What can hang from each mark
q750: q50
q740: q243 q650 q995
q826: q740 q963
q963: q362 q750 q830
q243: q50 q244 q740
q169: q740 q963
q650: q56 q324 q740
q50: q169 q243 q995
q324: q169 q338 q995
q338: q50 q324
q244: q338 q826
q362: q324 q338 q830
q830: q750
q56: q243 q244 q650 q963

Each row was made from one small tree. Brackets hold a mark, then the marks that hang from it, in the order of their numbers. Every link used is in the known rows. Write each row's tree.
Known rows
{q56 {q244 {q826 q740}} {q650 q324} q963}: [ -32  -51 -281 -110  -26  -28  245  -25 -135  494  134 -113 -233  -68
   40 -476 -324   19   33 -270  510  -60 -166   65 -183  208  -33  389
  135   18 -230  220  -65 -383   13  -13  148  281  -35  -66 -240 -446
   18  238   84  206 -179  -12 -170 -225  -61 -154  470  206 -147 -336
   21  340  171 -181  -44 -322 -188 -134   39]
{q740 {q650 q56 {q324 q169 q995}}}: [-110   55 -334  201  -74 -149  207  -22   35 -130 -169 -124  -54 -238
   34 -360   14   79  -12 -134 -115 -144   56   56  -43   72  240  117
  133 -122 -108  103   49 -173  144    5   -2 -372 -135  -61 -118   59
 -238   59 -175  -19 -237 -215   47 -293  593  -22   60    3   44  166
   92  109  -84  -81  -32 -210   73  -60   -3]
{q826 {q740 {q243 q244}}}: [-208   -4 -230   22   20 -100  235   10  -12  106   46 -151   99   96
   41  -99  -54  149 -120   26  207  100   -2    2  -48   85 -138   48
   83   39  110   53 -145 -170   74  -87  171  -96 -192 -135 -320   56
  -88  179 -161   96   33 -258   65 -113   29  347 -135  161 -218  -51
   96  143   38  -50   -1 -106 -146  -57  284]
{q50 {q243 {q244 q826} {q740 q650}} q995}: [-172  231 -343  184  105    2  105  156   92   47 -170 -293   92   -3
   59  -40  288  187 -110  -84  102  166 -109  103  -11 -169  -93   49
   93  308   47 -121  -65 -104  172  -29   20 -163   17  -52  -60  -51
 -132   83  104 -199 -239 -137  227   22  216   92   83  -22 -100 -401
   39  230  157  102 -151   -3 -114   48    5]
{q324 {q169 {q963 q362}} q995}: [-149 -169  -49   16  195  105   77 -175  -40 -177 -150  -51  -75  203
 -200   57  213    6 -155  134 -116   -9  -54   26  -50 -236  139   76
   87 -190   51  183   -9  -67  -30  -66   73 -270 -114  -46 -144   12
 -251 -130 -250  -98  -47 -193 -112 -165  154  -37  -45  -40   75  223
  -83   90  -36  -88  -89 -239 -142 -259 -184]
{q324 {q169 {q740 q650} q963} q995}: [-256    8  -87   29  218   -1  124 -198 -212 -158 -137  -55   27  195
  -59  -11  393   33 -237   18 -155   39   19  -99 -184 -323  199  130
   83  -56  118   16 -139 -207   61  -39  -27 -184  -78  -29  -11 -157
 -339  -93 -252   10 -141 -317  -80  -76  320   65  113 -114  -78  161
  123   67   53    8 -192  -95  -95 -198  -48]
{q830 {q750 {q50 q169}}}: [ -52  -55 -209 -427   21  -12  300 -170  297  -43   62  -45  -67  -79
  -55 -112   48   -6 -111   -9  147 -215 -205  -37  -99  177   40  194
  113  -10   30  215  -21   52  184  -97  129 -247  -37  -39   72   35
    0 -109  207   46  -95 -108  168  103  -88  130  -72  -45   46  -92
 -187   80 -140  -70   20  190 -294 -176  103]
{q650 {q324 q169 q338} {q740 {q243 q50} q995}}: [-262  122 -291  305    7 -117  264  -90  -84   45  173 -148  -55 -325
  -16 -324 -308  180  205 -242   79 -127    3   93   20   95   30   76
  112    2  -52   -1   -8 -111  111  -78  -83   30  -94 -208 -201  144
  -47  203 -100 -209 -203 -242  -49 -151  426  198 -157  147 -156  405
  -24   -3 -148 -153 -154  134  -21 -226 -263]
{q830 {q750 {q50 q169 q243 q995}}}: [ -72  132 -212 -480  -13   46  201   78  334  -66  122 -209   55 -131
  -96 -172  117   37 -235    1  114 -283 -256   79  -31   47   27  131
  102   56   35   89   32  175  205 -152   62 -442  -83  -16   34  145
   17 -108  363  -69 -245 -139  214  369 -180   26   75  -58   63 -287
 -243  184    3  -75  -26  241 -357  -28   46]
{q169 {q740 q243 q995}}: [-209   72  -78    6   80 -103  181  -70 -199  -93   37 -136   96   25
   14   48  181   10    7  104  239    2  -53  -62   75  -31   91  131
  -65   11  120 -109 -112 -320  -49  -42  -29  -87 -178  -82  -97   88
 -162   99 -253 -165  -96 -124  -14  -18  230  349   -1  -61 -249   98
  291 -138   46  101 -180   55 -125 -198  203]
{q826 {q740 {q243 q50 q244} {q650 q56}} q963}: [-207   68 -355  234  -23  -18  335  125  -93  240 -157 -169   50  -92
   77 -127  145  330   -2 -319  100  318  -65  176  -69  146 -358  160
  273  176  -39  -34 -209 -132  170  -40  362  -22 -137  -62 -173    5
 -177  169 -225  116 -136 -321  112 -123  201  268   26  299 -219   25
  148  232  -50  -90 -222  -47  130   16  346]
{q338 {q50 {q169 q963} {q243 q244 q740}} q324}: [-245  130 -168   11   71  121 -295   32  154   38   29 -146  104 -120
  -30   42  142 -108   22  188  -77 -192  -18   22 -218   48 -368  -72
  368  122  160   30   50   26  385 -178 -153  -68 -236  -97  -58  240
  -20  122 -145  175  176 -312   37   43 -156 -184  151 -210   46 -109
 -111  181  103  -43 -238 -250 -196 -281   -8]
{q740 {q243 {q50 q169} q244} {q650 q56} q995}: [-305  181 -229  411  -12  -11  327  183    8  181 -149  -70  131 -222
   29 -156  280  241  194 -336  217  265 -127  139   29   19 -234  -24
  193  218   46 -100  -40 -159  258   50   -4  -87  -77 -155   68  249
 -141  264 -157 -170 -159 -231  131  105  377  261 -130   97  -76   -3
  -16  -85 -132   52 -238  164   65  -19  420]
{q362 q338 {q830 {q750 {q50 q169}}}}: [  58  154  -55 -416   14  -30  411 -227   92  -46   67 -185   53 -161
  -17 -167 -183  -81    2   82  167 -355 -144   32   20  -77    6  235
  -92  -24   20  311  100   21  252 -103  166 -178  -40    0  125  -56
   40 -201  222   97  -53   90  248   40 -208   11 -343   21   66 -194
 -159   49 -156 -118  231  381 -350 -171  161]
{q750 {q50 q243 q995}}: [-105   91 -277 -378  -30   20  110   44  162 -118   19 -276   39  -21
  -13 -189  165   27 -291  126  182 -143 -252   42   -3   78   44  112
   40   71   24  173  -15   75  119 -150   56 -450  -81   45 -137    7
 -104 -113  181 -171 -212  -83  101   87   -1   87   38 -164   40 -315
    0  233  -10  -41   58   40 -314  -46  -90]
{q338 {q50 {q169 q740 {q963 q830}} q995} q324}: [ -25  247  114 -327  223  202 -345   -8 -329  -74  267 -253   40   26
    8  238  178 -149 -342  398 -192  -46   20   22 -195  -26 -220 -116
   45   65   84   84  122 -153  252  -65 -193 -101 -130  -71   79  -12
   62 -203 -132  155   -9  -88    6  183 -101 -316  148 -430  148  -51
  -22   86  248   -6 -331 -335  -80 -573  -82]
{q826 {q963 {q362 q338}}}: [ 172  -21  -26 -209   74   86  202  -91 -136 -126  -36  -18 -104  154
 -123  105    3   81  -18  199   73 -170  -91  213  115  -19  -33  248
   26 -155  -78  369   58  -91  -58  -58  184   41 -220  -92 -288 -102
  -89 -233  -35  -96   62   85   82 -310  -89   25 -100  115  -54    2
  -13  127 -117 -118  146  -71 -118 -169   74]
{q56 q243 q244 q650}: [-157 -135 -127 -143   14  -34  266  -82   87  364  -53  117   10   19
  -96 -360 -150  -36   47 -273  489  -26 -264   92 -328  -22   87  142
   69  -63  -87  221 -229 -268   48  -62  -80  -67  -54  -31 -192 -287
   74  133    0   56  -61 -143  -55 -171  114  181   60    2 -192 -427
  -73  127   88 -135   70 -110 -438   85  276]
{q740 {q243 {q244 q338}} q995}: [-140  163 -172  259   55 -127  214  -73  -23   86  -54  -58    8   92
   51   42   52   70  105    4  272  105  -81  116  121   25  -52   48
   94   92  -10   35  -31 -281   83   35   25 -109  -75 -186 -238  161
  -52  129 -147  -24    2 -170  -24  -96  247  398  -86   75  -94  -16
   40  -49  -74  196   83   -6 -182 -146  214]
{q826 {q740 q650 q995} {q963 q362 {q750 q50}}}: [ 132 -130    5 -205   83   -5  358  -94 -357 -249   70  -30 -138  379
  -49  202  532  317   89   15   12  291  -59  357  268  -26   18  403
  107  192   10  208  -80   48  -64   37  282  107 -177 -129 -170   14
 -161 -258   75 -203  -20 -109  -33 -212   51  -44  198   90  -76   99
  248  137 -140   30 -227 -173   16 -159  -94]
{q826 {q740 q995} q963}: [-102  152 -132 -222   25  -41  258  -56 -189 -125  106  -84  -68  131
   27  -18  142  151  -20   96  125  -69   -1  146   52   17 -174  298
   87  -33  -51   36   13 -187  -24 -107  202   69 -345 -166 -451 -120
 -103  -99  -79   68   48 -130  -97 -128  -41  312  284  205 -199  148
  289  114  -37  -59  -27 -157  -38 -137  -39]
{q338 {q50 {q243 q244}} {q324 q995}}: [-254   75 -244   22  -30  -76 -167  -85  194 -175   17  -12   25   10
   33  -75  102 -156  102  253  -39 -118   -2   82 -117   82 -104 -101
  197  -13  -21  174   64 -160  369 -161  -33 -438 -198  -64 -205  187
 -118  -19 -125  181  -68 -171  -27 -156   97   33   21 -294  161 -239
  -69  181   -8   -5  -63 -452 -264  -60  -88]
{q169 {q740 {q650 q56} q995}}: [-113  226 -150  155   75  -99  179   68 -276 -128 -165 -155   15  -39
  120   92  424  100   76  -71   90   69  -98   45   -6   52   42  181
   -6   27   19  -32  -68 -332   49   43  -33 -115 -180    0   81    3
 -151  -35 -180  -83 -155 -110   82 -123  458  232  127 -106 -188   52
  333  -38    9  147 -202   -6   66 -193  184]
{q56 {q243 q50} q244 {q963 q830}}: [-249 -131  -36 -186  148   86  163 -137   66  365  -55 -163  -64  -80
 -130 -358 -186  148  -26 -343  490   75 -322  173 -270   24 -132  203
  -36   74 -127  324 -223 -132  145  -11  105   -7  160   19  -41 -420
   79  135   25  -82 -171 -131 -147   26  104  128  -14  -85 -164 -228
 -262  191  112 -222 -101   67 -327  -93   92]
{q324 q169 {q338 {q50 {q243 q740}}} q995}: [-325  172 -118   43   95  -47  149 -227  264 -107   29   22  -84  -55
   43  -97   43   32 -189  168 -186 -314  207   14  -25 -168   59 -176
  179  -81   11 -101  101   -6  324 -308  -86 -386 -160 -270 -225   72
   40   39   48  202 -203 -244  -68  -66  236  154   44  -77  -65   95
  -12  121  -17 -134   78 -110 -191  133 -451]
{q740 {q243 {q50 q169} q244} q995}: [-372   98 -168  152   57   21  271   14   92  177  -24  -27   89 -129
  -66 -141  101  138  158 -159  274  127 -142   55   22  -57 -230  -42
  119  134   81  -32  -14 -135  189  -28   51  -35  -90 -210 -104  210
  -96  247 -183 -155  -48 -147   43  166  143  302 -206   83  -78  -36
 -114  -80 -134  -57 -150  164 -113  -93  253]
{q362 {q338 q324} {q830 q750}}: [ 115  139  -63 -175   11 -229  172 -196  -58 -239   96 -169   41 -129
   32  -98 -296 -235  187  181  163 -356  -91   22  -40  -19    4  210
 -115  -88  -20  315   21 -141  166  -72  145 -157 -124   59  -68    4
  -42 -286    0   47   -4   65  242 -303  -55  -36 -444  -77   -9  -94
  -37   66  -81   15  259  106 -351 -223  245]
{q244 q338 {q826 {q963 q750 q830}}}: [ 267    4  -76  -80  208   13    6 -369  -31   33  102 -110 -232  181
   45  349   17   70 -282  176  -46  295 -147  222  146  117  -15  308
    8  119 -136  154   65 -116  161  185  171  117  133 -153 -128 -301
   12 -100   67   92 -105  104   62 -192  198  -13  -97   24  152  -54
   -9  291   70   80   27 -113  -93 -633 -342]
{q56 q243 q244 {q963 q362 q750 q830}}: [  65 -293  235 -124  255   85   65 -126  -19  138   12 -134  -83  203
 -274   -2  -84  164   44 -167  306  157 -265  339  -64  -15  114  245
 -149   18  -71  424 -190  -27   -6  130   23   49   94  -36   19 -227
  107   15   66 -184  -11 -119  -96  -71  111 -124  -70  -74 -152 -184
 -306  185  174 -122 -170  -99 -322 -253   85]
{q50 {q169 q740 q963} {q243 {q244 q826}} q995}: [-147  265 -101  -11  222  273 -200  189  -56  266  -11 -379  159  -37
  -91  112  264  -16 -264   78  -22   66 -257  -46 -135 -219 -220   65
   49  101  111  -71   40 -167  200   -3  -41 -120  -79   -7  127   -9
 -125  138  -56   89 -159 -136  138  424 -139  -87  192  -41  100 -452
 -165  296  265  -57 -373   41 -164 -429 -119]
{q740 {q243 {q244 q826}} {q650 q56 q324} q995}: [ -56  129 -369  565  -68 -138  190  153 -138  144  -81 -270  107 -287
  121 -194  104  113  283 -185  255  281  -67  129  110  201  -18  242
   90  219  -65  -79  -40 -391  159  208  -21  -80  -31  -30   47  233
 -233  311 -187 -170 -212 -200  125 -198  481  124   73   67    8  -94
  178   18  -55  200 -322 -109  116 -256  173]
{q750 {q50 {q169 {q963 q830}} q243 q995}}: [ -95   94  -91 -429  100  255  -10   20   16  -34  139 -397  130  -40
 -107  -87  258   84 -564  206   30   -7 -212  130  -37  -49 -132  107
   71  209   70   84   86  192  295  -30 -120 -332   -2   -8   -1  -52
  -36  -75  157 -142 -108 -180   52  423 -176 -206   91 -202  174 -173
 -154  235  145  -74 -147   10 -252 -372 -208]
{q169 q740 {q963 {q362 q830} {q750 {q50 q243}}}}: [  39 -118   66 -223  237  135  -37 -219 -227 -215 -154 -428   84   77
 -206  303  324  -52  -11  236  -52  116 -339   62   64 -138  104  331
  -47   75  174  254 -111  106   46   24  195 -196  -30  207  281   24
 -195 -141 -231 -126  -42  -70  103   -3  -35 -374 -172 -175  -18 -191
   73  249  119  -17 -318   48 -240 -556 -199]
{q169 {q740 q243 {q650 q324} q995}}: [-116   91 -186   80  -13 -193  246  -13 -358 -156   46 -142  115 -114
   10 -150  171   95  147   -3  218   11   -9   48  104   30  227  264
   71  108   52  -58 -129 -333  -39   66  -91  -28 -154  -71  -80  105
 -250  146 -264 -306 -164 -219   40 -156  366   99  151  -66 -270  101
  377 -119   52  186 -289  -37   15 -143  289]
{q740 q243 {q650 q56 {q324 q338}}}: [  54   86 -278  290  -88 -213  320   76  -69  -26   37 -102   32 -280
   58 -313  -92   83  -28  -82  144  -48  -37   47   40  315  134   97
  161   11 -102   53  -80 -174  164   10 -102 -255  -89  -96 -103  106
 -102  147  -90  -77 -196 -311  171 -302  445   86  -92   78 -171   81
  113   77  -42  147   -3  -59   42  -64  211]
{q243 {q50 q169 q995}}: [-190  192 -170 -260   90   87  148   80  124   67   19  -89  -57 -101
  -54 -157   34   67 -181  -51  122  -84 -231   -6  -83  -44 -137  -87
   61  -32   19  148   60  -14   79 -153   96 -200  -95 -126 -107  -74
   -7  -74   16 -131 -191   48  143  154   71  126 -151  -50    1 -175
 -178   98  -14 -145   30  116 -114  -73  132]
{q324 {q169 q740 {q963 q750}}}: [ -88  -47   26  -88  328   50  -91 -268 -120  -82    3 -135  -42  142
  -96  220  197  -40 -216   83 -127  -10 -139 -128 -160 -112  160  190
  -42 -107  235  144 -160  -55   -4   47   43   41  -98  -14   57  -14
 -202  -64 -250   67   58 -271   13  -64  214  -49 -168  -91  -85  117
   -1  164   16  -88 -170   69 -197 -588 -126]
{q56 {q650 {q324 q169} q740}}: [ -94   41 -461  -40  -16  -62  149 -168    9   68    7 -165 -127 -238
  -43 -337 -284   55   84 -179   41 -244  -39   40 -275  202  176  206
  186  -92  -66  191  -40 -128   55  -26  -99  112 -136  -81 -283 -146
  -64   71  -85   -3  -20 -163  -12 -359  374  -71   48  120 -112  136
   38  156  -16 -246  -15 -178 -143 -242 -107]
{q362 {q324 {q169 q963}} q338 q830}: [   5  123   57  -57  181   18  140 -240 -179  -92  -31 -220  147  -94
   50 -253 -167 -179  -98  148   44 -332   48   27  -27 -474   37  284
 -133 -176  177  309  114 -211  141  -63   39   -7  -83   25 -210 -269
 -220  -99 -256   96   92  -14   10 -401 -133 -158 -475    2   75  -61
    1  120 -138 -192  218  278 -360 -355  137]
{q50 q169 {q243 {q244 q338} q740} q995}: [-154  381 -187    1   92   58   35  181  233  201 -138 -241    8  -63
  -10   -4   23  142 -152  -55  -25 -223  -96  142   44 -131 -200 -142
  202  126    2  -46  134   42  209 -149   -1 -247 -128 -233 -192   98
  158  118   90   66  -73  -65  176  247   69   89  109   81  -74 -259
 -184  205  169  -68   83   55 -147   17   89]
{q830 {q750 {q50 {q243 {q244 {q826 q963}}} q995}}}: [ -23  125 -345 -215   89  138  130   -4  289  104  -22 -331   -7  -64
  -47  -55  145   62  -83  -74   93    3 -284  145  -43   50 -175  318
   94  231 -119   71  -62   -3  236   -6  356 -294   66   95   44   31
 -116 -116  276  108 -262 -175  179  220 -174   62  196   98  113 -479
 -243  366  -67  -59 -197  118 -300 -203 -231]

Which tree is each row?
[-231   32 -373  248  -98 -113    4   99  142  -20  -81 -175  -34 -209
  -10 -395 -419   36  188 -349  -75 -270  -82  203 -148  272   70  119
   12 -153 -257  159   78 -289   81  -86  -23 -265 -176   61    9  -46
   18  128 -132   52 -144  -14   -2 -193  416  126  172   14  -84  120
 -110  149  124 -144 -117 -352   59 -293   53] => {q650 {q56 q244} {q324 q995} q740}
[-104   40 -358  -14    6 -179  215  -87  -19 -158 -115 -132  -55 -151
   20 -257   26  127   70  -69  111 -150   -8   41  -38  127  126  207
  179  104   -4   95  -88 -106   12  -47   28  -67  -97  -61 -156  -83
 -129   19 -152 -234  -33 -162  144 -362  372   14   68  -54 -258   67
  221   70   32   63  -24 -114   29  -51  180] => {q243 {q740 {q650 q324}}}
[-269    0 -271  219   35  -53  264  -92 -251  -10   22 -105   71 -215
  -56 -308  157  150   80 -175  227  141  -98   63   -7  -79   90  274
  239  126  106   -2 -150 -116   38   74  -40   47  -42  -49  -96  168
 -373  166 -284 -400 -166 -440  -76 -137  321  -33   -6    0  -69  291
  131  -23 -131   71 -286   77  -29 -229   85] => {q740 {q243 q50} {q650 {q324 {q169 q963}}} q995}
[-154   84 -143 -206 -137  -49 -130  -39  215 -222  212   70   35  -65
   -8 -113   85 -180  -74  341  -65 -276   29   57  -49   63  -31 -102
  252 -124   11   96  211  -63  362 -248 -211 -401 -298 -179 -220  146
  -74    8   36  103 -140  -55  -24  -22  -31  -51  131 -296  242 -118
  -41  114   63  -38  -54 -372 -251  -38  -68] => {q338 {q50 q169 q243} {q324 q995}}
[ -59  170 -122  136   58  -40  232    0 -108  217 -115  -12   87   94
   23  118  150  149 -116  -50   55  137  -35   27  -10  -61   10  -16
  228  118   87   13  -41 -227  184   13  -74   18  -45 -240  -40   21
  -59  215  -75   85  -90 -177  156   33  201  185    6   66 -139 -153
   22   16  102  129  -92   76  -88  -83  423] => {q50 {q169 {q740 {q243 {q244 q338}} q650}}}
[   2    7   16 -147  253  -13  320 -387   64  -97  -27 -202    3 -161
   17 -267  -74 -184  -87   -6  -17 -290  -35  -23 -129 -303   48  303
    4  -25   66  250  -17  -69  284  -88  195 -240  136   70   38 -175
 -114 -207  -54  283  -63 -257   17 -236 -146 -155 -393   19   50  -53
 -184  174 -257 -120   66  386 -450 -345 -165] => {q362 {q324 {q169 q963} q338} {q830 {q750 q50}}}
[ 122 -310    3 -257  206   56  110 -284  -41 -217   -3 -176 -163  221
 -103  253  225  135 -188  195   10  255 -187  206  144  140  127  179
  -80  146   42  377  -35  122   85  128  171 -170  113  -28   62   -8
  -11 -204    6 -224  -28   51  115 -160  199 -201 -359 -226   94  -16
  -63  155  -65  -42  -86 -127 -146 -474 -228] => {q963 q362 {q750 q50} q830}
[ -97  -76 -238  113  102  -20   26  -11   65 -126 -138 -301   49  -38
   20   -1  493  117 -144 -127  -14  118 -227   86   12  127    4  295
  156  295  148  -20 -235  212  186    1   35 -271   -5  154  249   99
 -182    1  -25 -181  -65 -322  135  -45  330 -103   38 -173  -75   16
   97  256   35   97 -221   69  -96 -315   10] => {q169 {q963 {q750 {q50 {q243 {q740 {q650 q56}}}}}}}
[  34  127   81 -151  246  211   41  180 -381  -98  -83 -155   54  207
 -190  240  478  119 -220   77  -90   95 -146   81  -59 -265   32   47
  106   13  108  114  -26  -80  -83  -20  -70  -50 -148  -44  111  -54
 -140 -196 -103 -214  -96 -132  120  135  -12 -199  177  -99  -85  -87
  -13   54  202   73 -336  -93   -1 -234  223] => {q50 {q169 {q740 q650} {q963 q362}} q995}
[-381  191 -285   57  240   38  109   38  136  128 -242 -241  -86  -81
    4 -107   74  142   56 -243   94   -7 -150   12 -118  -95 -274 -144
   15  200   13   39 -117  -65   69 -140  324 -228   19  -41  -57  -32
   17  -54 -200  -71  -78  -56  152   13  283  211 -204  -46 -226 -170
 -128  123  -25 -144  -32   66  -36  -29  114] => {q243 {q50 q995} q244 q740}
[-213  236 -121 -162  134  140  -48  174  120  -33   38 -308  125  -79
 -132  -91  207   48 -316   63    8 -245 -133   22  -65 -181 -149   20
  150   72  129 -132   17  113   88 -197 -113 -222 -203  -74 -103   29
  -35   10  -13 -156  -20 -217   88  307  -86  -20  199  -30 -128  -49
  -75  160  237  -46 -111   55 -167 -135   75] => {q50 {q169 q963} {q243 q740} q995}
[-103  190  -22  -49  202   45   -1  135   45 -176   81 -179  141   82
 -144   16  430  153 -261  -33  -77   12 -133  132   21 -245   27   89
  130  227  209 -123  -86  230  101  -58 -174 -103 -123  -97   29   52
 -108  -45   74 -300  -31 -309  163  238  102 -153   95  -64 -151  -59
  -73  172  229  103 -178   90 -135 -145  177] => {q50 {q169 {q963 q750}} {q243 {q740 q650}} q995}
[ -43  222    3 -115  -28 -166   23 -245 -147 -293  151  -61   28  -10
  121 -110 -175 -305  140  405   -3 -293  121   53   29 -132  -12  -43
  -96 -136  -61  310  178 -254  261 -202    0 -327 -194  -32 -149  -59
  -55 -276 -134  174  -29  168    1 -379   48  -24 -282 -300  174 -118
   90    7  -65   -4  241 -287 -234 -109   45] => {q362 {q338 q50 {q324 q995}} q830}
[   9  -62  -18  -70  165   -9 -281 -269  -10 -213  219   34  -77  122
    8  180   87 -214  -77  304 -126  -45  -28  -47 -208  112   45   64
  137 -121  200  307  -39   -2  166  -30 -110   24 -161  -57  -70  175
 -157 -180 -127  127  135 -314  -52 -311   95 -194 -166 -303  193  102
  -66  157 -120   17  -84 -256 -279 -567 -171] => {q338 q50 {q324 {q169 {q963 q750}}}}
[ 139  196  177 -181  189  145   86   87  -18  -79  169   87  -89   35
    6   18   55  -46 -123  228  -98 -245   76  212   96 -209  -35 -174
   81 -162  -12  273  291 -154  145 -216  -85 -211 -145 -270 -164  -39
  160 -190   59  120 -136   91   52 -170 -195 -169 -126 -120  111 -273
 -229   55  -61  -97   10  -81 -161  -29   56] => {q963 {q362 {q324 {q338 {q50 q169 q995}}}}}
[ -43  -41 -290  -26   78  128  136 -214  -29  255   51  -89 -103   94
  -21  -44 -223  132 -150 -200  113  222 -111  293 -255  104 -127  299
   89  159 -253   78   12 -311  180   75  -38  390   76  -78 -150 -551
   63   57  144   95  -90   53  -54 -156   86   -4  224  153  -71 -120
  -32  244  194 -121 -169 -306 -166 -437 -211] => {q56 {q244 {q826 {q963 q830}}} {q650 q740}}
[-167  197    8 -136   89  -11  187 -174  172  -89  197  224 -120   61
    3  -79   33  -73 -152  245 -100 -206   76   -4  -50  -23   -9 -212
  124 -169  -87  122  187 -146  301 -236 -129 -334 -167 -295 -140  -61
   94  -99   81  271 -102  -93  -48   -4   71  209  -16 -101   76  -44
 -152   14  -63  -29  135 -207 -136   -4 -171] => {q324 {q338 {q50 q169}} q995}
[ -76  350  109 -183  137   76  111   62  -97   86  297  -30   55  -14
   15   77    8  -35 -299  241  -24 -163   82  -70  -22  -51  -17 -271
   32  -70   65  -50   70 -188  168 -232 -188 -185 -176 -269   -8   89
  140   -5   58  188 -187 -140   78  216  -21  165   34  -91 -128 -146
  -38  -39  106    5 -102   18 -119  -52   84] => {q324 {q338 {q50 {q169 {q740 q243}} q995}}}
[  -1  198 -202  183    8  -94  263  152 -295  112   44 -272 -104    1
  199  -77  317  182   39 -141  314  200  -76   87   55  132 -147  368
   37  102  -81  -27  -63 -324   62   25   86   87 -129  -39  -79 -242
 -144   59  108  -16 -249  -96  -93 -163  237  229  391  122  -75   14
  287  153   47  102 -180  -89   46 -108   56] => {q244 {q826 {q740 {q650 {q56 q963}} q995}}}
[-146  -61  104   73  333   25  122 -326  -57 -121   60  -62  -49   62
   11 -239   68  -45 -392  110 -208 -101  172   88  -18 -411   44   48
  -40  -27   -2   74  101 -200  317  -30  -39 -320   94 -166 -263 -303
 -121  -75 -234  177  -89 -197 -183 -199  165 -113 -292  -97  100  193
 -151  146  -55 -160   48  -55 -234 -348 -337] => {q362 {q324 {q169 {q963 q830}} q338 q995}}
[-102   91 -256  300   26 -139  279   54 -242  165  -74 -165  -37 -386
   78 -233   -2  118   38 -243   90   52 -121  -30    3  235   26   71
  144   83  -79  -14 -163 -240  151  -19   97 -209   -6  -31  123   60
 -102  207 -275  -41 -373 -191  182 -177  526   34 -121  -10 -242   44
  141  100    1    6 -250   89  154 -144  156] => {q169 {q740 {q243 q50} {q650 q56 {q324 q338}}}}
[ -17 -163   32 -163  173  142  145 -109  -15    6 -106 -122 -144  187
 -174   -6  -93  165 -124  -21  267   38 -174  261  -71   80   -7  176
    0  -11 -127  399   16 -151   19   53   55  114   45  -60  -92 -277
   31  -30   57 -135  -21  -35  -80 -108  -15 -117   43  -18 -161  -59
 -209  140  113  -57  -46 -224 -221 -238   62] => {q56 q244 {q963 q362 q830}}
